How the nodes are linked:
q482: ro>q355, po>q57
q407: ro>q301, po>q843
q474: ro>q524, po>q355
q843: ro>q193, po>q758
q936: ro>q374, po>q436
q783: ro>q185, po>q758
q436: ro>q493, po>q110
q117: ro>q843, po>q185
q524: ro>q535, po>q894
q885: ro>q939, po>q259
q193: ro>q880, po>q24
q945: ro>q407, po>q117
q303: ro>q193, po>q575
q332: ro>q477, po>q885
q301: ro>q748, po>q535
q203: ro>q250, po>q809
q255: ro>q680, po>q407
q670: ro>q259, po>q933
q553: ro>q24, po>q250
q259: ro>q474, po>q474
q894: ro>q57, po>q53
q211: ro>q110, po>q255
q493: ro>q576, po>q801
q110: ro>q801, po>q53
q57: ro>q809, po>q552
q880: ro>q84, po>q193
q477: ro>q450, po>q939
q620: ro>q185, po>q438
q305: ro>q894, po>q493
q53: ro>q552, po>q936
q100: ro>q575, po>q193
q250: ro>q783, po>q203
q600: ro>q438, po>q553
q809: ro>q250, po>q524
q516: ro>q211, po>q576
q438: ro>q301, po>q450
q355: ro>q516, po>q964
q450: ro>q535, po>q809
q933: ro>q482, po>q894
q939: ro>q620, po>q474
q84: ro>q211, po>q680
q575: ro>q255, po>q945
q964: ro>q933, po>q305
q576: ro>q552, po>q493
q748: ro>q620, po>q600
q374: ro>q516, po>q493
q535: ro>q600, po>q332
q24: ro>q303, po>q193
q550: ro>q436, po>q211
q552: ro>q305, po>q374
q801: ro>q550, po>q801
q680: ro>q303, po>q783
q185: ro>q758, po>q783
q758: ro>q748, po>q301

In the rows, 463 means zero.

Rows of some nodes; one shown again gets a slightly different row:
q203: 603 388 528 436 409 360 763 627 614 602 302 504 482 565 450 395 322 560 399 422 496 730 324 524 676 556 847 303 747 523 355 563 417 504 534 412
q758: 537 466 598 395 221 472 382 541 566 118 719 229 251 372 641 299 557 398 413 279 341 646 550 360 658 242 623 476 651 602 557 542 574 403 525 501
q53: 361 369 381 499 467 600 413 336 584 750 149 610 644 480 454 525 525 572 599 364 469 344 548 429 426 486 68 407 591 381 462 473 70 467 390 499
q117: 488 547 689 334 286 508 321 429 425 116 674 279 211 349 668 231 566 447 437 395 333 537 541 322 598 308 578 570 571 551 554 495 660 420 466 602
q680: 647 679 687 320 454 408 348 323 216 430 603 387 250 493 596 325 439 281 583 472 575 652 336 397 465 611 707 543 447 433 552 377 868 567 393 623
q332: 509 455 229 630 514 259 529 660 603 358 774 401 593 460 283 657 404 265 230 459 518 401 472 568 385 301 534 369 131 428 504 457 562 402 604 219
q117: 481 559 698 331 269 498 283 444 397 114 681 273 178 342 686 214 568 442 473 411 350 578 499 319 601 352 583 543 573 576 519 509 662 426 511 568
q482: 227 390 376 409 561 643 608 474 340 519 228 547 425 513 391 430 402 826 349 678 304 165 416 503 338 634 246 722 471 511 269 404 279 392 450 493
q809: 523 350 471 431 412 368 775 669 611 631 293 518 517 559 395 468 355 596 339 463 466 683 364 584 634 547 842 336 712 564 299 555 347 466 541 329
q53: 383 332 380 523 478 620 413 342 564 725 166 629 698 453 459 522 520 565 631 362 478 368 534 418 412 459 68 406 575 407 480 496 67 481 379 467
q885: 432 475 228 616 566 358 516 599 523 339 723 426 545 474 206 681 368 364 216 579 490 280 443 611 339 380 413 511 66 422 465 417 590 403 587 278
q436: 489 399 353 546 489 524 312 344 634 738 276 606 709 443 466 561 583 318 748 284 568 422 559 404 409 383 126 312 500 371 547 476 153 535 385 461
q933: 213 417 366 428 542 658 558 481 310 484 269 521 418 526 399 459 415 807 342 693 297 154 416 501 307 645 246 686 445 530 285 373 311 393 465 464
q535: 549 426 330 576 391 283 587 730 717 254 769 385 488 446 370 536 450 319 261 349 494 599 566 575 557 262 707 295 399 495 481 559 516 439 615 269
q894: 267 363 372 477 485 645 583 436 468 603 116 562 520 519 398 457 403 812 381 554 345 198 436 523 373 579 241 604 533 478 287 463 171 425 423 438
q436: 480 365 386 520 470 503 311 341 641 741 277 635 713 419 468 577 577 354 742 308 598 434 622 407 422 378 101 320 537 347 568 476 146 515 396 499
q748: 521 429 507 443 246 403 416 615 653 149 703 248 334 318 597 364 533 378 367 268 401 649 581 414 674 170 658 357 566 584 527 552 546 405 590 431
q84: 600 627 633 354 591 384 323 275 180 606 501 504 439 498 485 482 446 207 623 555 669 612 330 422 342 615 559 487 301 347 556 387 780 621 327 610
q57: 290 335 375 433 516 621 651 473 469 657 118 560 516 533 435 415 392 850 402 580 375 295 383 510 482 622 326 576 652 532 248 451 141 431 449 451
q100: 607 636 643 348 551 421 394 356 151 451 556 435 294 504 490 418 409 358 532 643 553 563 313 447 402 659 639 597 320 422 485 372 866 601 388 581
q670: 243 450 314 491 576 556 558 485 256 415 429 465 462 508 296 534 400 704 253 742 335 128 360 548 230 582 294 713 217 481 335 390 418 414 517 405
q524: 350 383 209 541 549 391 797 709 558 530 396 553 555 581 254 588 317 721 168 575 387 364 441 703 469 548 600 477 470 499 273 487 306 443 577 285
q535: 556 428 350 556 400 231 593 721 738 300 742 384 534 440 375 561 436 325 272 337 462 630 520 569 571 273 721 287 409 507 494 575 510 406 636 249
q620: 502 456 460 508 280 373 416 634 682 101 810 255 395 331 521 413 549 364 344 300 372 572 609 424 625 186 627 351 513 555 558 539 544 378 606 357
q670: 256 451 287 485 614 561 545 495 276 377 448 503 451 501 312 516 395 707 295 756 342 120 391 528 256 570 286 678 243 478 329 360 448 406 487 390
q964: 217 425 394 429 499 666 543 432 325 496 249 532 489 503 389 440 433 809 383 630 316 145 443 489 306 618 184 692 471 520 323 444 235 435 439 507
q100: 596 599 676 338 544 436 400 320 129 449 579 409 310 556 494 426 405 332 522 671 543 585 288 431 367 670 663 610 322 444 531 400 898 570 381 603
q553: 658 496 598 381 464 280 670 611 454 553 507 469 426 563 445 443 361 398 406 476 550 814 327 524 652 609 945 334 617 502 389 511 647 516 488 432
q964: 206 394 364 458 536 676 550 434 339 516 231 529 465 501 403 409 477 861 382 657 287 148 431 516 314 588 181 702 479 505 314 403 238 427 465 495

Start, symbols taken left to right, then the node you end at.
Answers are names.
232 353 362 463 512 639 489 394 478 637 139 599 577 492 446 437 497 737 506 510 358 205 506 414 382 540 101 557 574 420 333 431 81 427 425 499
ro => q894
195 415 401 463 555 615 587 473 294 489 263 513 469 503 344 444 416 828 336 667 296 140 404 528 284 629 240 709 460 516 303 409 306 398 452 459
po => q894
279 351 420 430 495 610 668 504 465 624 85 572 495 552 419 438 391 808 394 595 344 289 390 502 450 605 338 559 623 513 243 450 135 464 424 465
ro => q809
491 628 682 337 373 484 290 358 291 152 691 260 171 367 642 233 518 382 480 427 339 537 467 303 524 449 578 591 488 508 556 420 763 446 440 611
po => q117
306 471 234 563 633 444 575 557 389 389 583 468 511 484 234 587 382 571 205 680 383 149 404 625 261 522 338 634 152 453 356 394 493 395 568 324
ro => q524
544 444 535 448 268 394 432 615 687 143 760 271 311 357 575 360 563 374 399 280 355 628 552 418 685 194 659 379 579 561 577 551 522 392 591 427
ro ro ro ro => q748
478 582 709 341 368 533 294 367 271 161 673 293 177 377 666 217 509 382 524 451 352 516 459 340 535 384 557 615 478 546 575 424 809 461 440 591
ro ro ro ro => q620
611 640 697 332 470 401 323 340 196 435 590 384 248 482 599 328 428 280 607 516 556 665 381 381 483 596 717 537 459 427 562 396 855 547 393 624
po po => q758
231 426 332 514 608 565 557 481 281 398 410 486 458 504 272 492 375 724 247 711 363 105 403 560 256 573 280 714 235 485 342 348 445 410 491 379
ro po ro po => q894
263 355 387 483 513 599 664 488 449 642 106 572 508 546 398 432 408 838 433 561 319 310 414 481 465 610 340 552 646 546 228 480 139 432 473 424
ro po po ro => q57
568 663 691 335 467 427 212 271 210 339 636 392 262 401 640 321 513 255 648 496 504 561 428 306 476 508 522 539 421 430 596 390 803 517 369 634
po ro po => q535
328 459 246 579 633 463 557 596 404 387 574 498 516 474 252 607 390 580 232 697 411 157 396 619 270 518 325 626 155 458 367 404 472 375 560 314
po po => q964
246 418 377 481 583 624 527 424 331 494 258 528 469 505 362 463 420 772 358 652 263 131 405 502 267 583 207 669 392 454 318 427 285 397 473 457
po ro => q933
434 452 217 631 555 338 504 597 482 362 742 431 556 471 233 665 377 391 237 592 475 261 452 617 306 376 448 486 55 443 480 430 564 372 567 270
po ro ro po => q894
246 437 378 453 506 616 523 464 285 470 285 521 456 489 369 453 420 833 352 686 343 149 397 539 343 631 201 712 435 474 292 399 316 406 444 479
ro po => q57
307 505 247 570 624 432 546 566 352 351 600 471 524 491 250 601 387 564 214 694 389 162 424 591 253 491 365 629 111 434 393 343 518 394 535 335
ro ro => q524
501 459 605 395 200 487 393 509 548 133 664 283 272 364 625 281 559 408 403 273 367 617 575 362 685 252 648 436 632 604 543 509 564 416 545 509
po po ro po => q553
190 381 398 450 555 669 523 411 314 497 256 531 452 476 396 417 421 824 364 630 339 162 438 469 331 576 156 693 500 500 322 398 257 421 442 495
ro po => q894
555 680 722 329 445 439 206 300 227 339 611 367 267 398 617 368 475 282 608 508 502 552 433 334 455 524 534 553 421 395 581 385 812 512 385 649
po ro ro ro => q620
593 379 523 417 370 358 779 608 593 609 310 511 468 555 464 436 341 572 377 455 494 740 365 537 673 540 875 270 747 512 326 549 418 499 518 384
po ro po => q203
631 665 637 398 602 383 310 285 185 613 500 502 409 544 481 471 427 229 652 572 644 551 312 394 384 667 545 482 316 375 562 358 814 603 359 599
ro ro po => q53
603 624 636 381 572 405 438 337 152 562 533 468 345 538 466 444 374 291 572 622 614 571 285 440 405 679 652 540 298 412 469 368 859 567 385 557
po ro ro po => q680
616 672 619 392 605 389 311 273 189 635 521 499 385 512 528 466 406 223 666 549 672 589 358 401 376 709 563 480 309 362 570 392 801 576 340 611
ro po ro => q680
588 475 660 341 271 459 462 528 536 198 550 297 282 393 621 271 497 447 427 347 359 711 485 353 740 346 758 405 743 595 489 543 597 430 497 507
ro po ro ro => q758
249 413 356 492 574 646 545 423 332 513 271 535 489 491 364 478 417 769 354 653 328 89 406 505 297 601 154 707 432 483 306 384 313 380 483 433
po ro po => q894
269 452 296 493 633 547 555 488 274 405 443 463 449 527 281 538 387 697 292 737 321 130 373 559 246 590 299 721 272 482 346 383 441 392 487 417
po ro po ro => q809
259 474 338 524 594 534 561 480 271 416 438 464 475 510 309 491 399 694 253 719 328 124 365 552 254 582 272 705 232 495 326 380 439 405 499 400
po => q933
592 383 542 397 395 342 766 604 615 634 294 491 464 559 453 420 329 550 426 430 505 722 326 550 678 548 847 285 752 534 304 534 432 476 495 359
po po po po => q53
303 517 253 579 649 428 516 519 380 360 590 455 523 492 276 624 395 572 257 679 413 149 420 564 258 516 333 641 94 447 358 387 515 379 530 346
po ro po => q894
495 620 670 356 345 495 227 352 287 180 665 272 162 375 653 295 549 383 469 456 400 560 469 310 563 409 588 629 488 529 540 431 775 451 446 613
po ro po => q758
603 459 512 511 321 318 542 703 681 272 695 351 421 424 492 434 466 333 353 290 473 747 507 492 668 284 795 311 560 515 493 577 545 450 576 341
ro ro ro => q748
521 463 602 397 202 464 391 514 558 107 674 265 267 370 632 280 553 419 431 291 346 620 556 383 687 238 642 436 657 586 548 540 582 410 509 526
ro ro => q620
420 485 244 613 568 308 499 657 565 272 778 383 566 406 266 650 433 352 228 542 464 322 470 563 360 318 546 471 96 454 454 454 547 394 584 250
po ro => q524
373 359 218 572 546 404 790 742 565 500 434 517 553 585 279 583 348 699 136 520 376 382 420 675 423 557 620 472 478 501 277 445 322 462 588 279
po => q894
338 385 243 560 561 418 787 718 569 527 422 522 556 572 242 597 338 697 147 541 389 368 446 682 477 530 598 471 489 478 294 462 316 432 575 264
po ro ro => q809
500 462 216 634 556 290 548 648 571 331 781 421 558 463 287 665 406 299 260 503 494 436 483 586 416 291 569 361 140 397 472 442 551 387 612 216
po => q885
633 611 641 336 579 377 421 346 172 552 532 483 345 558 463 445 385 279 552 655 620 570 262 456 420 698 685 525 313 408 512 386 874 616 379 536
ro => q84
372 341 379 499 499 626 415 346 570 735 173 627 712 477 476 551 546 559 630 334 491 338 579 431 433 468 77 383 614 390 446 493 71 466 396 501
po po => q436
248 359 365 472 494 670 478 374 461 607 137 594 573 483 449 468 497 731 504 508 364 243 501 449 368 532 123 569 594 470 347 451 100 443 399 495
ro po => q53
499 609 698 327 364 503 274 365 286 178 672 300 195 375 667 256 534 409 507 484 365 534 461 294 538 407 569 641 465 534 562 425 769 454 423 633
ro ro ro => q748
270 332 382 460 544 676 492 403 459 641 132 603 573 487 460 464 494 760 523 505 375 210 500 452 371 535 112 553 579 468 337 426 88 446 402 494
ro => q894
634 654 632 365 575 376 316 285 153 605 479 529 383 546 504 460 424 228 679 554 676 586 329 416 384 657 580 484 340 362 580 362 771 597 330 587
po => q680
227 449 324 500 597 550 546 474 282 385 428 469 476 505 308 511 395 700 247 729 323 107 415 530 258 564 294 705 237 480 346 386 427 400 487 379
ro ro ro => q524
599 442 449 525 320 359 503 663 757 201 747 301 439 411 493 408 516 320 320 302 438 656 573 479 658 202 723 257 545 546 530 589 512 364 609 329
po po => q809
533 390 330 578 373 292 583 738 687 262 766 373 501 432 406 596 448 354 262 375 485 587 541 596 562 243 728 285 409 520 467 570 498 396 624 280
ro po => q553
535 468 588 389 210 481 387 515 554 138 686 280 247 378 629 304 540 432 413 311 342 645 579 364 667 264 643 451 662 541 539 527 570 436 527 500
ro ro => q620
517 439 528 470 241 383 435 590 684 112 722 294 332 343 585 366 577 365 390 279 383 634 588 421 661 185 675 387 561 528 518 574 534 360 596 415
ro => q620
504 571 676 352 302 459 247 437 365 129 772 281 202 360 681 286 549 357 477 376 370 578 530 318 571 367 630 586 519 513 585 454 708 451 455 572
po po => q758
428 492 226 630 592 299 496 652 560 254 791 389 540 424 287 669 421 364 253 532 436 313 472 587 400 318 509 467 123 451 456 438 577 375 608 253
po ro ro => q535
575 429 340 567 386 249 572 689 706 293 771 371 533 461 362 556 457 347 249 353 463 599 521 555 567 258 764 286 407 483 516 547 497 400 626 253
po => q332
488 436 354 539 476 510 323 338 666 710 297 609 696 444 496 585 567 329 691 221 601 473 598 422 439 370 173 240 503 328 609 466 186 500 410 492
ro po po ro => q680
503 449 253 637 549 270 550 648 598 364 759 435 586 466 283 679 406 308 247 457 485 429 503 617 380 287 559 361 128 435 494 459 553 396 610 200
ro ro po po => q524
564 426 482 494 296 284 542 696 725 278 690 334 422 419 468 449 454 304 358 301 468 742 532 505 657 290 841 263 561 534 487 592 555 424 564 340
po po po po => q809
412 508 252 619 548 314 468 648 541 266 780 376 547 424 280 662 428 345 225 555 442 336 512 579 374 324 495 419 102 458 472 429 561 368 609 222
po ro po => q894
539 463 606 361 222 471 384 538 548 142 708 266 252 355 652 299 596 409 420 292 326 651 560 368 668 240 667 471 629 526 558 533 590 403 556 521
po ro => q748
405 480 240 639 525 299 504 641 533 267 781 377 565 426 290 648 417 342 241 556 452 310 483 568 401 320 509 454 121 441 463 459 550 371 603 230
po ro po => q894
182 418 370 411 544 629 575 455 286 470 245 524 429 521 353 461 424 846 323 691 316 146 413 501 354 636 272 714 463 517 307 381 279 402 480 481
ro po => q57
481 458 235 650 520 271 553 636 587 317 756 435 585 478 282 671 369 314 250 468 515 461 494 635 405 296 588 390 135 417 506 476 566 406 608 218
po ro ro => q620
542 661 709 289 541 467 332 340 164 364 599 369 227 489 566 335 468 348 543 586 490 541 340 401 431 607 609 638 386 456 548 394 871 554 372 613
po po ro po => q758
604 423 517 475 323 305 550 692 681 264 727 357 436 424 488 425 491 337 321 321 471 717 508 498 686 243 838 288 561 565 458 573 542 414 579 334
ro ro po => q535
482 475 608 385 225 468 388 522 565 155 678 259 260 370 617 263 537 398 396 281 352 611 562 402 672 242 656 442 660 571 549 525 597 398 527 516
po po po => q332
522 501 634 362 219 461 367 511 547 120 661 281 258 365 673 242 571 451 418 325 319 633 555 364 688 298 653 464 662 581 481 574 579 435 516 535
ro => q758
579 452 635 327 244 427 480 545 552 239 572 280 257 395 672 238 476 463 438 331 384 724 495 371 692 321 747 409 744 595 490 534 574 414 527 531
po => q758
546 415 330 563 426 280 587 753 700 261 762 385 488 453 373 565 456 343 252 350 490 592 534 548 579 265 745 271 401 505 464 577 532 412 648 266
po ro ro ro => q535
308 324 395 419 499 622 644 505 455 617 81 570 500 587 444 474 388 854 390 589 342 293 413 511 449 618 344 546 662 527 233 455 156 435 430 474
po ro ro => q894
504 522 439 528 562 519 219 195 478 719 310 636 625 440 509 564 563 262 794 334 626 473 552 361 339 466 156 352 415 314 636 412 364 532 318 559
ro po => q53
509 364 465 456 422 358 813 676 614 621 250 475 520 579 388 453 331 606 341 449 477 646 365 578 625 564 831 291 733 559 300 543 357 487 506 373
po po ro ro => q809
332 385 235 553 562 401 782 719 534 502 426 549 563 581 291 584 314 671 103 563 383 374 410 634 450 541 608 467 471 492 290 473 276 426 597 307
po => q894
620 630 630 376 613 406 432 375 116 570 515 481 338 555 474 461 387 311 571 631 603 573 276 445 372 657 670 553 330 395 493 371 864 584 369 585
ro => q84
525 552 689 328 295 455 318 430 339 182 704 296 189 375 649 241 546 382 482 460 395 618 484 342 590 373 631 569 526 538 500 494 763 483 476 612
ro ro ro => q84
336 404 382 513 536 623 364 318 477 694 157 649 647 462 449 535 559 576 644 405 456 258 551 421 326 526 62 478 531 388 459 444 106 469 343 549
ro po ro => q680
252 335 349 461 508 646 615 436 425 569 121 575 500 532 399 448 426 792 390 585 334 219 425 497 371 549 198 575 553 501 281 444 166 437 453 460
po => q53
367 394 233 574 529 388 793 751 531 530 432 521 530 564 247 594 316 727 156 519 384 378 416 659 464 529 587 462 463 486 292 462 276 425 608 270
po ro => q57
593 625 623 384 587 378 429 349 147 570 529 452 327 537 442 461 404 299 574 644 601 565 272 460 398 661 657 551 350 402 511 381 850 604 367 575
po ro ro => q84
